Each row has a name. Each piece below is followed by the name of the row it came from, unless a question asks for something else. Each question is about the rows just above it.

[151 140 159 110 154 141 176 142 104 112 151 117] = nur
[ 65 162 134 163  75 133 159 125 167 155 127 128] = Vogu
[ 98  91 119 109  86  88 128 110 126 139 124 138] = ter
[110 176 159 140 104 141 154 150 112 117 142 151] = Beze
[ 96 173  93 129 139  76 180 107 156 173  97  90] = Voz
Which row holds these entries in another order? [117 142 151 110 176 159 140 104 141 154 150 112] => Beze
Put [138 124 139 126 110 128  88  86 109 119  91  98] back in order: which row is it? => ter
The one value in ter and Voz: => [139]
Which row holds these entries in another order? [112 117 142 151 110 176 159 140 104 141 154 150] => Beze

[128 152 104 139 140  76 127 109  92 118 118 104 118 129 112 125 133 157
 137 164]  Barug
[128 152 104 139 140  76 127 109  92 118 118 104 118 129 130 126 125 124
 138 133]  Beze
[142 117 144 127 124 151 127 143 145 125 124 138 134 125 140 126 121 117
 119 110]  Vogu
[104 148 115 125 133 106 143 128 122 130 126 112 121 128 103 119 138 149
 130 148]  Gulus
[142 117 144 127 124 151 127 136 145 125 124 138 134 125 140 126 121 158
 127 156]  ter
[118 130 137 107 143 150 149 141 155 148 143 129 125 129 117 138 141 125
 126 120]  dufot
[104 102 112 115 121 138 128 106 148 128 126 149 130 148 130 125 119 143
 133 122]  Kila
q: [104 148 115 125 133 106 143 128 122 130 126 112 121 128 103 119 138 149
 130 148] => Gulus
Which row holds these entries in another order? [122 133 143 119 125 130 148 130 149 126 128 148 106 128 138 121 115 112
 102 104] => Kila
The row with [142 117 144 127 124 151 127 136 145 125 124 138 134 125 140 126 121 158
 127 156] is => ter
q: [118 130 137 107 143 150 149 141 155 148 143 129 125 129 117 138 141 125
 126 120] => dufot
[127 124 151 127 143 145 125 124 138 134 125 140 126 121 117 119 110 142
 117 144] is which row reordered? => Vogu
Which row holds these entries in another order? [148 130 149 138 119 103 128 121 112 126 130 122 128 143 106 133 125 115
 148 104] => Gulus

[126 149 170 123] -> Bov
[140 109  72 136] -> Gulus
[129 145 163 125] -> gofad
[160 140 152 103] -> Vogu
[151 103 140 160] -> tabi
[151 140 160 103] -> Beze
[118 109  72 136] -> Barug
Which row holds these entries in another order? [103 160 140 152] => Vogu
[126 149 123 170] is which row reordered? => Bov

[109 150 145 152 116 161 103 142]  Kila
[ 75  92 193 105 193 176 171 165]  tabi
[ 91 171 165 176 105 193  75 193]  Bov
q: [109 150 145 152 116 161 103 142] => Kila
Which row holds these entries in another order? [142 103 161 116 152 145 150 109] => Kila
Put [193  75 193 105 176 165 171  91] back in order: which row is it? => Bov

[ 87 117 126 125 126 112 103 141] : tabi
[133 123 141 140 137 129 126 106] : Voz
[133 105 123 126 129 141 137 140] : dufot
[ 69 154 141 138 117 121 100 126] : Barug
Which row holds these entries in another order? [105 123 126 129 133 137 140 141] => dufot
Which row holds these entries in another order? [123 133 137 141 105 129 126 140] => dufot
q: [133 105 123 126 129 141 137 140] => dufot
q: [ 87 117 126 125 126 112 103 141] => tabi
[126 129 141 137 140 133 105 123] is which row reordered? => dufot

[171 183 168 181 175  82  82  72  72  79  77 170  76 178 176  74  81 182
  81  74] -> Vogu
[180  76 183 179 137  93 179  74  82  73 112  74 134  84 128 182  77  74
 179 128] -> Barug
[ 93 184  78  78  74 112  77 182 144 184 187 178  80 168  78  78 182 179
  98 179] -> Bov
[ 74 133 182 183  99  78 101  85 178  81  73 177 129 181  89 172 172 176
  74 124] -> Kila
[ 83 180  74  73 152 177  75 175 182 182  85 168 159 180 171  75 177 184
  84  88] -> Beze
[ 84 185 180  88  74  75 168 182  83  75 177 171  73 182 175  85 177 180
 152 159] -> Voz
[171  99 129 133 181 176 124  81 178  98  80  87 183 136 181 152  82 112
  80  80] -> tabi
Which row holds these entries in another order? [124  74 176 172 172  89 181 129 177  73  81 178  85 101  78  99 183 182
 133  74] => Kila
Which row holds [ 74 133 182 183  99  78 101  85 178  81  73 177 129 181  89 172 172 176
  74 124]? => Kila
Which row holds these entries in another order? [ 83  75 177 171  73 182 175  85 177 180 152 159  84 185 180  88  74  75
 168 182] => Voz
[179  98 179 182  78  78 168  80 178 187 184 144 182  77 112  74  78  78
 184  93] is which row reordered? => Bov
[180 171  73  88 177 168  85 152  75 159 177  84 175  75 180 182 182 184
  74  83] is which row reordered? => Beze
q: [ 83 180  74  73 152 177  75 175 182 182  85 168 159 180 171  75 177 184
  84  88] => Beze
[ 93 184  78  78  74 112  77 182 144 184 187 178  80 168  78  78 182 179
  98 179] is in which row? => Bov

[109 181 104 113 121 136 149 130 146 132 138 140 122 110 117 164 116 106
 103 167  80 151 135 125 138 146 173 146 123 116 170 129 141 143 109 134
 135  93 121  91 139 134 129 131 116  86 118] = Gulus
[129 167 131 106 121 109 110 116 146 139 118 141 146 134 116 125 139 132
 149  86 116 117 173 123 138 143 104 121 113 139 135  93 135  80 103 170
 130 151 164 134 146 129 122 109 136  91 181] = Vogu
[146 122 139 167 104 136 117 116 109 170 143 116 138 125 146  91 121 106
 135 181 118  80 123 110 109 151 116 139  93 135 132  86 138 164 129 134
 121 130 103 141 113 173 131 134 149 129 146] = Beze
[140  95 115 147 106 171 135 122 131 114 134 143 116 121 126 143 115 129
 127 105 168 116 137 131 139 125 145 140 120 120 124 153 107 135 121 122
 141 137 119 161 159 169 145 118 110 165 182] = nur
[129 167 131 106 121 109 110 116 146 139 118 141 118 134 116 125 139 132
 149  86 116 117 173 123 138 143 104 121 113 139 135  93 135  80 103 170
 130 151 164 134 122 129 122 109 101 134 180] = dufot
[157 156 136  88 121 113 112 142 138 126 138 148 145 143  91 121 136 153
 110  93 134 133 162 122 138 145  87 130  93 118 122 116 148  81 109 181
 131 140 134 128 153 168  87 144 119 115 180] = Barug
[116 120 121 158 114 156 129 104 154 120 131 136 123 118 136 138 123 111
 143 109 151 109 150 128 132 124 151 135 132 136 126 142  67 125 112 123
 133 152 135 155 149 147  87 102  99 167 182] = Voz
q: [146 122 139 167 104 136 117 116 109 170 143 116 138 125 146  91 121 106
 135 181 118  80 123 110 109 151 116 139  93 135 132  86 138 164 129 134
 121 130 103 141 113 173 131 134 149 129 146] => Beze
Which row holds these entries in another order? [181  91 136 109 122 129 146 134 164 151 130 170 103  80 135  93 135 139
 113 121 104 143 138 123 173 117 116  86 149 132 139 125 116 134 146 141
 118 139 146 116 110 109 121 106 131 167 129] => Vogu
[134 122 145  87 130 138 138 118 115  93 153 128 143 142 109 134 180 153
 133 126 144 113 162 131 138 136 156 140  91 157 148 148 121 119 168 145
 122 181  93 136  81 112 116  88 121  87 110] is which row reordered? => Barug
[130 121 129 136  80  86 138 134 134 149 146 138 135 131 117 125 116 139
 118 122 109 121 146 146 132 181 110 151 109  91 173 129 104 170 135 139
 141 103 106  93 143 116 123 164 167 116 113] is which row reordered? => Beze
Which row holds [116 120 121 158 114 156 129 104 154 120 131 136 123 118 136 138 123 111
 143 109 151 109 150 128 132 124 151 135 132 136 126 142  67 125 112 123
 133 152 135 155 149 147  87 102  99 167 182]? => Voz

[109 109  87 138 165 176 153 170  97 125 108 104 115 115 125 159 131 126
  92 170 149 109  97 132 130 103  87  98  88]  Voz
[102 170 153  90 113 136 148 153 159 125 159 102  90 107 136 170 113 107
  84  96  96 125 176 102 170 125 107 128  90]  Bov
[107 167 153  94 112 131 143 147 158 126 157 107  96 111 135 163 115 111
  93  97  99 127 173 105 165 127 114 123  99]  Beze
[111 109  87 139 166 176 153 170  98 126 109 106 117 116 126 158 132 128
  94 171 150 110  97 133 130 104  89  99  90]  dufot
[160  97 114 170 148 120 117 112 108 139 108 160 170 154 128  96 149 154
 176 164 164 139  93 159  97 139 155 144 171]  gofad
[107 167 153  94 112 131 143 147 158 126 157 107  96 111 135 163 115 111
  93  97  99 127 175 106 166 130 117 126 102]  Gulus
[156 155 177 128 100  89 111  95 166 140 155 161 151 150 139 105 134 139
 173  96 117 156 166 134 133 161 177 167 177]  Vogu
[160  97 114 170 148 127 117 112 108 139 108 160 170 154 128  96 149 154
 176 164 164 139  93 159  97 139 155 144 171]  ter
[102 169 152  91 113 135 147 152 158 125 158 103  91 108 135 168 113 108
  86  97  97 124 174 103 169 124 108 119 170]  Kila
[117 164 148 155 112 108 154 171 159 170 139 160  96 114 127 139 108 170
 128 154  93 144 139 148  97 176  97 160 164]  Barug
Put [128 139 176 144 155 154 108 149 108 148 170 171 154 139 164 160  93 114
 127 160  96 159 170  97 164 112 139  97 117] back in order: which row is it? => ter
[171 160  97 114 170 148 127 117 112 108 139 108 160 170 154 128  96 149
 154 176 164 164 139  93 159  97 139 155 144] is which row reordered? => ter
The row with [117 164 148 155 112 108 154 171 159 170 139 160  96 114 127 139 108 170
 128 154  93 144 139 148  97 176  97 160 164] is => Barug

[ 97 151 139 123]  Vogu
[159 166 151  91]  dufot
[136 129  88 117]  Bov
[176  83 123  95]  Gulus
[ 96 128 124 152]  Kila
[123 165 133 107]  Barug
[136 129  88 129]  ter
[166  91 159 152]  nur
[167 110 150 124]  tabi
Shared by Vogu and dufot: => [151]
Put [ 91 159 166 151] back in order: which row is it? => dufot

[ 99 106 116 127 137 139 141 148 143 136 129 122 113 105  98  97 105 104
 113 120 128 136 144 151 152 156 155 154 150 146 143 140 133 127 121 113
 107  95  88  93  90  88  99 102 107 123 136 148 167 178 177 180 172 184
 164 151 136 121 110  90  92  87  85] = gofad
[111 121 130 138 142 151 145 140 134 127 121 111 101  99  95 109 110 114
 123 131 138 143 146 149 154 153 155 150 150 142 137 131 125 119 110 102
  94  99  83  85  84  98 106 118 128 143 155 173 178 183 195 176 173 162
 147 132 115 108  87  94  87  94 104] = Barug
[173 142 121 145 176  99 110 146  83 155 138 104 138 132 151 195 173 125
 149 115 162 150 153  94  94 183 147 154 109 106 108 110 111  99 119 127
 128 129 118  94 119  87 134 101 114  98 111  87 142 102 123 140 143  85
 143  84 137 131 150 155 131  95 178] = Vogu
[ 97 114 123 133 139 147 145 142 140 133 124 115 109 105  95  97 102 107
 114 125 133 140 148 151 154 158 136 152 148 147 143 137 130 123 116 110
 103  97  98  93  93  88  98 105 119 132 142 157 166 181 186 186 173 167
 152 140 128 111 101  86  97  86  91] = Beze
[127 136 145 149 146 141 137 131 122 116 108 100 103  97 103 114 119 128
 134 143 143 154 153 152 144 151 145 143 141 134 127 123 114 106 106  96
 102  89  87  89 100 108 122 137 148 163 173 175 187 189 176 157 148 137
 123 108  92  93  94  90  96 106 116] = Kila
[127 121 114 109  94  86  90  93  89  92 103 112 124 138 152 168 178 180
 188 181 180 165 147 136 122 108  94  88  92  94 102 103 116 127 139 144
 147 148 146 138 129 121 112 104 104 100 102 104 111 120 128 136 143 147
 137 152 156 152 148 147 144 137 134] = Gulus
[131 123 112 101 106  97  97 106 109 118 126 134 143 141 160 151 157 157
 155 145 140 140 134 128 123 115 108  99  99  98  90 100  99  99 112 121
 137 151 169 178 182 187 179 180 171 150 140 125 110  98  98  86  90  92
 143 114 125 135 142 145 150 145 140] = nur
Put [ 83  84  85  87  87  94  94  94  95  98  99  99 101 102 104 106 108 109
 110 110 111 111 114 115 118 119 121 121 123 125 127 128 130 131 131 132
 134 137 138 138 140 142 142 143 143 145 146 147 149 150 150 151 153 154
 155 155 162 173 173 176 178 183 195] back in order: which row is it? => Barug
[173 142 121 145 176  99 110 146  83 155 138 104 138 132 151 195 173 125
 149 115 162 150 153  94  94 183 147 154 109 106 108 110 111  99 119 127
 128 129 118  94 119  87 134 101 114  98 111  87 142 102 123 140 143  85
 143  84 137 131 150 155 131  95 178] is in which row? => Vogu
Which row holds [ 97 114 123 133 139 147 145 142 140 133 124 115 109 105  95  97 102 107
 114 125 133 140 148 151 154 158 136 152 148 147 143 137 130 123 116 110
 103  97  98  93  93  88  98 105 119 132 142 157 166 181 186 186 173 167
 152 140 128 111 101  86  97  86  91]? => Beze
Where do [127 121 114 109  94  86  90  93  89  92 103 112 124 138 152 168 178 180
 188 181 180 165 147 136 122 108  94  88  92  94 102 103 116 127 139 144
 147 148 146 138 129 121 112 104 104 100 102 104 111 120 128 136 143 147
 137 152 156 152 148 147 144 137 134] appear? => Gulus

[132 119 109 101 132 151 141 100] -> Bov
[109 100 102 151 141 133 132 119] -> ter
[119 131 133 141 101 100 109 151] -> Kila
[109 100 119 141 133 132 151 101] -> dufot
[119 100 136 124 148 152 157 116] -> nur
[132 151 133 109 102 100 142 119] -> tabi
[127 126 133 128 139 144 132 109] -> Voz
q: [109 100 102 151 141 133 132 119] => ter
Which row holds [127 126 133 128 139 144 132 109]? => Voz
Put [109 119 141 100 151 101 132 133] back in order: which row is it? => dufot
Put [100 101 109 119 132 133 141 151] back in order: which row is it? => dufot
[100 102 109 119 132 133 141 151] is which row reordered? => ter
Which row holds these entries in another order? [101 151 132 133 141 119 100 109] => dufot

[119  98 160 155 110 153  91 105  98 168 102 111 160 134 116 140] : Vogu
[110 150  84 123 160  65 117 123 107 137  87 118 154 145 115 174] : Bov
[ 98 159  98 134  91 110 126 153 102 160 140 168 119 155 105 116] : Gulus
[159 116 168 105 161 119 126  98 140 102 155 153 110 134  98  91] : Kila
Which row holds these entries in another order? [102 155 160 105  98 140 119 111 160 110 168 116 153  91 134  98] => Vogu
[ 91  98  98 102 105 110 116 119 126 134 140 153 155 159 160 168] is which row reordered? => Gulus
The one value in Kila and Bov: => [110]
Put [116 105 155 119 168 140 160 102 153 126 110  91 134  98 159  98] back in order: which row is it? => Gulus

